<195>: [-40  88 -32 -75 -22]
<37>: [ -6  11  -4 -21  -4]
<172>: [-40  -8  23  -3 -22]
<76>: [-39 -40  -8 -57 -41]
miss <76>: [-39 -57 -41  -8] -> [-40]
miss <172>: [ -3  23 -22 -40] -> [-8]
miss <195>: [-40 -32  88 -75] -> [-22]
[-40  -8  23] -> <172>
miss <76>: [-40  -8 -41 -57] -> [-39]

<123>: [ 33 -29  -7 -42 -20 -10  27 -16  22]
<46>: [ -9 -22  55  -7 -20 -12 -57 -41  27]
<37>: [-24  41 -65   0 -49 -51  35 -38 -42]
<131>: [ 24 -24   2 -28 -17   2   7  21  23]
<168>: [ 28 -23  -7 -34 -16  -2  25  -2  23]
<126>: [ 29 -17 -12 -37 -21  -8  28  30  32]
<200>: [-18  42   3  18  17   3 -22  16 -24]
<39>: [ 13  42  -1 -24  31  12  23   7  21]
<172>: [ -7  11   6   5  11   6  -4   7 -12]
<195>: [ -5  29 -23 -11 -26 -20   3  -6 -16]
<76>: [  6  -4   7 -11  26  11 -14   1 -18]
<90>: [ 20 -29  30  -1  51  32 -16  26  41]
miss <126>: [-21  32 -12 -17  30  -8 -37  28] -> [29]
miss <126>: [ 28  -8  30 -21 -17  32 -37 -12] -> [29]
[  6  -4   7 -12] -> <172>
[-42 -20 -10] -> <123>
[23  7 21] -> <39>

<200>: [ 3  2  3  2  5  3 -2 -4  7  5 30]
<168>: [11  3 14 83  1  8 22 16  0  0 -5]
<195>: [ 0  1  1 -2  0  2  0 -2  1  2  1]
<126>: [ 60  64 -59  11 -22  -3 -40   9  44 -43  -3]
<76>: [ -4   1   4   4  -6 -40   3  70   2  -2 -42]
<90>: [  1  -6  -4   4   4 -40   3  70   2   1   0]
<123>: [-2 -3 -1 -1 -1 -2 -2  1 -1 -1  0]
miss <90>: [-4  4  3 -6  2  4 70  1  1  0] -> [-40]
miss <90>: [  3   4  70   4  -4  -6 -40   1   0   1] -> [2]
[5 3] -> <200>
[ 1 -6 -4  4  4] -> <90>

<172>: [ 14 -12   7 -32   0  -1  19 -16   1  16   6  27  14   9  10   5 -12 -37
  15 -11 -46 -28  -5  20  -7  15  11  22  16  22 -20   8 -21  -5  10  16
  10  13  12 -10  -8   3  14  11  31  13   3  16  -7  -1 -31  10 -32  15
   0   4  -5  -6   5  21]
<200>: [-33  51  12  22   2   4  37  17   2  15  35  -2   7  24  15 -19 -31  21
   1 -14 -17  12  20 -10   1  -6 -17 -15  13  -9   7   6 -12  -2  -5 -24
   5 -10 -32  21   5 -20  11  -1  -1  16  11   1 -29   9  18   0   5  12
  14  21  11  -1   5   2]
<37>: [ 14 -12   7 -32   0 -15  19  -3   1  16   6  27 -10   9  10   5 -12 -37
  15 -11 -46 -28  -5  20  -7  15  11  22  16  22   4  13   7 -64  -1 -15
  -5  -9  -3 -13   3  18  13  38  12  29  28  -7 -26 -30   2   4   2 -16
  -3  11 -40 -13   7  -1]
<126>: [ 20  14 -16  27   7  16 -13 -23  16  15 -15 -23  -4 -23   3  -3   4  10
  23  32  11  14   2  -8   8   2   2  -9 -36  16  12 -35   0   1   9  24
 -30 -24 -19  28  39  -8  33 -20  -7 -16  19  29 -12  14   2 -18 -19  -6
  -1  15  -8  -5   2  28]
<131>: [ -9  21 -19 -11   9   3   3 -11   0   2  27  13  10  10  12   4   0   2
  -5  -8   0  -5   2 -16  -2  -2  -3  11  -5   3   6  23  -6 -11   2   4
 -19   5 -10   4  -6   9  -2  23  29  16  18  -8  -7   0 -18  10  21  -3
 -16   5 -13   6   0 -11]
<76>: [ 12  -8  10 -15 -13 -14 -29  -2 -11  15  -5 -51   9   2  11  -1   3   5
  -8  -7   4  18  -7 -11   5 -10 -20  24   3  -1  18  19  14 -38   5  -6
   6  22   8   0  11 -14  17 -27   7 -10 -44 -29 -18 -55   4  13  18   0
  12   6  13  -2  -8  -3]
<90>: [-41 -11   3  50 -51 -16  19  -1   5 -27  19  15   8 -15   5 -19  43 -18
  -6  16 -23 -21 -36  -6  15  29  43  -2  -7  15 -38 -11  30  -1  -7   1
 -18 -31  20  11  -7 -16  81  19 -33  52  12  22  14 -33 -17  26 -30 -62
  25  -6   7 -69 -39  12]
miss <90>: [ 43  16  -7  50 -11   1  81 -41  15   8  -2  12  -7 -27  25 -19   7 -23
   5 -18  14  52  30 -17  -7  15  12 -16  19 -11  43  19  29  -1  11 -39
 -62  15 -36  -6 -33  -6  22 -69   5  -1 -31 -21 -51 -33  -6 -30 -16  20
  19   3 -15  26 -18] -> [-38]
[-33  52  12  22] -> <90>
[ 16 -13 -23  16  15] -> <126>
[ 9 18  0  5 12 14 21 11 -1  5  2] -> <200>
miss <126>: [  8 -24 -15  -6  -4  28  27  -8 -36  -3 -23  12  16 -12  -8   9   1  19
 -20 -19 -19   2 -13  14  33  23  -9  29 -30  -1 -35  -7  14  32  -5  20
  15   0  10  16  28   2   2  14  11  16 -16  39   4   7  24   2 -16   2
  -8  15 -18 -23 -23] -> [3]
[-16  19  -1] -> <90>
[22  8  0] -> <76>

<172>: [-31  -8 -46 -16  17  -7  20 -65 -40 -12   9 -21 -23  25   3   1  10 -13
  13 -32 -30  15   6 -12  34 -30   1 -28   4 -66]
<131>: [ -4  -8 -46 -16  17  -7  20 -11 -40 -12   9 -21 -23  13   3  25   1 -39
  10 -32 -30  15   6 -12  34 -30   1 -28   4 -14]
<195>: [ 17  -7  20 -11 -40 -12   8 -11 -40 -12   9 -21 -23  25   3   1  10 -13
  13 -26 -23  19  11 -29  39 -35  13 -40  -9 -37]
[ 17  -7  20 -11 -40 -12   9] -> <131>
[ 25   3   1  10 -13  13 -26 -23  19] -> <195>
miss <131>: [-16   4 -11 -46 -28  -4 -14  15  20   1 -12  34 -21 -12  17 -39 -30   9
  13 -32  25 -23  10   6  -8   3 -30   1  -7] -> [-40]
miss <172>: [-40  10 -23  15  17  20 -32   3   6 -12   9 -21 -65   1 -30 -30 -13   4
 -12  34 -16  13  25   1 -46  -8 -28  -7 -31] -> [-66]
miss <172>: [  3 -30 -21  15   1   1  10 -28  -8  -7  13  20  25  17 -40   6   9 -16
 -66  34 -65   4 -12 -46 -30 -13 -12 -31 -23] -> [-32]
[-31  -8 -46 -16  17  -7  20 -65 -40 -12   9 -21 -23  25   3   1  10 -13
  13 -32 -30  15   6 -12  34 -30   1 -28   4 -66] -> <172>

<76>: [ 54  28  -8  74 -25  71 -30 -29  28 -36  14 -62  37  31  71  34 -17  10
  29]
<195>: [-22 -61 -22  72  65 -32  28 -47  26 -50 -25  76 -12 -43 -56 -29  45 -57
  34]
<39>: [-27 -61 -26  38  35 -30  49  21  27  30 -11  26 -11  36 -39  23  20  36
  44]
<200>: [ 44 -51  48  28 -71  48 -53 -46   5 -33  23  63  44  47  24  36  42 -55
  43]
<37>: [  5  39 -16  -7  70  15 -31 -46 -36 -50 -10   9   0  49  77 -27 -27  35
 -30]
<123>: [ 57   1 -16 -57 -43   2  16  44 -48  48  28 -71  48 -53 -46   5   4  43
 -30]
<172>: [ 38 -30 -25 -29 -36  55 -30   2  -4   4 -26 -68  54 -21 -37   7 -26  30
 -30]
<46>: [  4 -58 -18  29 -30  -8  43   0 -36  -4  13  44  38 -31   2   5 -14 -58
  18]
<131>: [  4 -58 -18  29 -30  -8  43   0 -36  49 -17 -58  12 -54 -57 -11  38   0
  18]
<90>: [ -7  -7   9  37 -42 -17  51  -4  33 -51  -8  51  -7  21  45 -31 -21  33
 -19]
<126>: [-24  -3  17  29 -31  34  30  36  42 -50  20  56  -3  -6  -3  -2   2 -31
 -24]
miss <46>: [  5  44 -18   2   4 -14 -58 -31  -4  -8 -36  13  29 -58  38 -30   0  18] -> [43]
miss <123>: [-30  48 -53 -71 -48  28 -57  48 -46   5 -43  44  43   4   2 -16  16  57] -> [1]
[ 44 -48  48  28 -71  48 -53 -46   5] -> <123>
miss <131>: [ -8 -58   4  43 -57  18 -36  49 -54   0 -11 -58 -30  29  38   0  12 -17] -> [-18]
[ 57   1 -16 -57 -43   2  16  44 -48  48  28 -71  48 -53 -46   5   4  43
 -30] -> <123>
miss <172>: [-25   7  55   4   2  54  -4  30 -29 -26 -21 -30 -30  38 -36 -68 -26 -30] -> [-37]
miss <123>: [ 16 -16 -53  48   2  48 -48 -46 -43  28 -30   1 -57  43  44  57   4 -71] -> [5]

<76>: [ -6  14 -32  -1  13  -3  -5  -3  -3  -4   2  70 -12   0  -9  -1  -4  18
   3  64  15  -3  -7   0   1   0 -11]
<200>: [-13   2   1  -2  -8   7  -5   2   4   7  14  45   1  -1  -7   3  10  -1
   2  86  21   2   9   2   2 -17 -17]
<123>: [ -1  -3   3   1  14  -3  -3  -3  -5   4   4  79 -20  -1  -8   0   5   9
  -2 -33  15   6 -18   0  -1  -2   5]
<37>: [-12   1  15  -2  -2   1  -3  -1  -2   4   6  26   8  -2  -7  13   5  20
   1 -23  12   2   4  -1   2  17 -10]
<39>: [ -7 -20  21  -1   0   2   2   1   6 -12  23  11 -16   0  -1  16   0  19
   5  10   2   0 -19   1   2  -5  -6]
<90>: [-10  12   6  -5  16   2   2   5   3  -1   8  25 -11  -1  -2  16  -2 -18
  -2 -57  13   5  -9   0   2  -2   4]
<126>: [  4   6   0   1  16   4  -6   0  -9 -13   2  57  12  -1  -2 -15  -3 -12
   1  77  -7   8  -6   1   0 -14  -9]
<131>: [  5   8  32  -5   1  -2   1   0   1  -6  -7 -57  -4   1   2   1  -9  -1
 -13   1  16   7 -13   2   2   1  -5]
<195>: [ -6  14 -32  -1  13  -3  -5  -3  -3  -4   2  70 -12   0  -9  -1  -4  18
   3  39   4  10  -6   2   0 -17   6]
<168>: [ -6  14 -32  -1  13  -3  -5  -3  -3  -4   2  70 -12   0  -9  -1  -4  18
   3  64  15  -3  -7  -1  -3  14  -9]
<172>: [  5   8  32  -5   1  -2   1   0   1  -6  -7 -57  -4   1   2   1  -9  -1
 -13   1  16   7 -13   2   2 -10   3]
[ -6  14 -32  -1  13  -3  -5  -3  -3  -4   2  70 -12   0  -9  -1  -4  18
   3  64  15  -3  -7  -1  -3  14  -9] -> <168>
miss <76>: [  3  13   2  -5  -3  -4   0 -32 -11  -1  64  -3  -3   0 -12  14  15   1
  -9  -1   0  -3  70  -7  18  -4] -> [-6]

<168>: [-42 -74 -76 -20 -43 -36]
<195>: [31 13 -9 31 22 37]
<39>: [ 31 -28  -6  -1 -16  11]
<200>: [-28  -6 -27  14  12  16]
<37>: [  5 -10  -8  14  17  16]
<172>: [ 48   0  -6  11  -5 -16]
<90>: [-52   9 -76 -20 -43 -36]
[ 31 -28  -6] -> <39>
miss <172>: [ 48   0 -16  -5  11] -> [-6]
[ -1 -16  11] -> <39>
miss <200>: [ 14 -27  12  -6  16] -> [-28]
miss <168>: [-20 -42 -74 -36 -76] -> [-43]
miss <200>: [-27  12  14  16  -6] -> [-28]

<76>: [-23   0   1 -40 -27 -17 -17]
<39>: [-19  15 -47  46  71  38 -85]
<200>: [  5  23  -3 -45 -40 -51   0]
<123>: [-10  27  20 -50 -17 -66  -5]
<172>: [-48  -8  -9 -41 -17 -33   7]
<90>: [-21 -33 -45 -35  -8 -19  30]
<131>: [ 39 -23 -36  40 -35  18  13]
<195>: [  5 -17   5 -13 -44  -7  24]
<126>: [-23   0   1 -40 -27 -17  10]
<168>: [ 31   2  54   1 -21  14  45]
<46>: [ 52 -23   9  23 -22  24  66]
<37>: [-21 -33 -45  -6   4  -7  13]
miss <131>: [-35  13 -23  39  40  18] -> [-36]
miss <172>: [  7  -8 -33 -48 -41 -17] -> [-9]
miss <172>: [-48 -41 -33  -9   7  -8] -> [-17]

